Below is a small trained network, with its code and all its weights. Each question gives an input and a class and asks what happens when units are switched off, that is, made to give their printed mean instead of their output.

import numpy as np


def w(rows, s, z=0):
    codes = np.array(rows[::2]) - 128.0
    scale = np.full(codes.shape[1], s)
    scale[-1] = z or s
    return codes * scale


def f(y):
    return y / 2 * (1 + np.tanh(0.7978845608 * (y + 0.044715 * y**3)))


def log_softmax(a):
    a = a - a.max(-1, keepdims=True)
    return a - np.log(np.exp(a).sum(-1, keepdims=True))


def net(x, mask):
    res = np.array(x, float).reshape(1, 8) / 4 @ E
    y = f(res @ A[0][:, :-1].T + A[0][:, -1])
    res = res + np.where(mask, y, B[0][:, -1]) @ B[0][:, :-1]
    return log_softmax(res[-1] @ U[:, :-1].T + U[:, -1])


A, B = {}, {}
E = w([
[239,92,215],'x0',
[127,126,121],'x1',
[149,161,161],'x2',
[120,117,116],'x3',
[41,219,105],'x4',
[123,123,123],'x5',
[123,123,124],'x6',
[255,221,19],'x7',
],0.0066)
A[0] = w([
[154,32,193,191],'n1',
[236,193,98,74],'n2',
[220,150,97,253],'n3',
[122,211,70,60],'n4',
[1,194,244,160],'n5',
[171,142,109,203],'n6',
[110,253,55,89],'n7',
],0.011,0.0047)
B[0] = w([
[135,249,113,250],'n1',
[118,150,37,210],'n2',
[89,75,129,238],'n3',
[131,123,214,172],'n4',
[135,91,58,253],'n5',
[116,107,123,177],'n6',
[156,93,230,210],'n7',
],0.02,0.0079)
U = w([
[60,204,25,236],'0',
[45,77,71,130],'1',
[110,254,160,2],'2',
],0.0085,0.0027)

Each question gives the input, the list of numbers given to net, and the class t.
The units are the neurons (one row each of A and B). Each row of codes is followed by its name. A weight is (code - 128) times the scale printed after its matrix; where a second scale follows, it is the last column's (A, B and U).
mask holds one flag per neuron, in row order. A switched-off neuron (its flag False) gives its mean, the last column of its row in B, instead of its output. The means were averaged over made-up inputs and are rounded, as every weight is.
A unit's drop is (log p(t) with every unit on - log p(t) with that unit switched off) / (log p(t) with every unit on - log p(t) with every unit switched off).
The circuit of an input: a set's keep is (log p(t) with only the set's units on - log p(t) with every unit switched off) / (log p(t) with every unit on - log p(t) with every unit switched off). Starting from all 7 units, units are removed one at a time, each time the one whose removal leaves the highest keep (on an exact tie, the one counted first), for as long as the keep stays at least 0.8.
circuit, biggest first: the units of the circuit, biggest drop first
unit that matters most: the unit with the biggest drop
top k neurons: the k neurons with the biggest drops, biggest first
drop of u: that unit's drop, to one decimal
input [4,6,-4,1,4,-1,-7,-7], class 0: unit that matters most -> n5
input [-8,2,6,-7,5,-2,6,-4], class 1: top 3 neurons -> (n5 n1 n7)
input [-3,0,8,-7,-2,-4,-4,8], class 1: circuit, biggest first -> (n3 n1)
input [0,-7,4,4,-7,1,-7,-8], class 0: circuit, biggest first -> (n5 n1)
input [-4,7,6,-3,-3,2,-3,5], class 1: top 3 neurons -> (n1 n3 n7)
input [3,0,-4,-7,-1,-3,-6,-5], class 2: top 4 neurons -> (n2 n1 n3 n6)
input [7,-3,1,-8,1,1,8,6], class 1: top 3 neurons -> (n3 n1 n6)
input [8,8,5,4,-4,6,5,1], class 0: circuit, biggest first -> (n7 n2)
input [-1,-1,-5,-4,-2,4,-5,-6], class 0: circuit, biggest first -> (n1 n7)
input [5,7,-2,6,-8,4,-6,-1], class 2: top 2 neurons -> (n1 n5)
input [-1,7,4,4,8,-1,-8,7], class 2: top 2 neurons -> (n7 n4)
input [-3,-3,5,-4,-5,-5,5,-6], class 0: top 4 neurons -> (n5 n7 n1 n4)
input [2,5,1,8,-5,2,-5,-8], class 2: top 3 neurons -> (n1 n2 n3)
input [0,-5,-3,-1,7,-4,2,3], class 2: unit that matters most -> n7
input [8,4,-5,-3,-6,-5,5,2], class 0: circuit, biggest first -> (n2 n7)
input [0,-5,0,4,-1,0,-6,-6], class 0: circuit, biggest first -> (n1 n7)
input [-1,3,-2,-6,-3,-8,-5,-7], class 0: circuit, biggest first -> (n5 n1)
input [-5,-4,1,7,7,3,2,0], class 1: top 2 neurons -> (n1 n5)
input [7,-3,-6,-6,4,-8,-1,-7], class 0: top 3 neurons -> (n5 n1 n7)
input [-1,-7,-6,-1,-6,-7,3,-7], class 0: unit that matters most -> n7
input [-8,-4,4,-3,4,-7,4,2], class 2: top 2 neurons -> (n7 n4)
input [2,8,-7,1,6,1,-2,6], class 1: drop of n1 -> 0.8
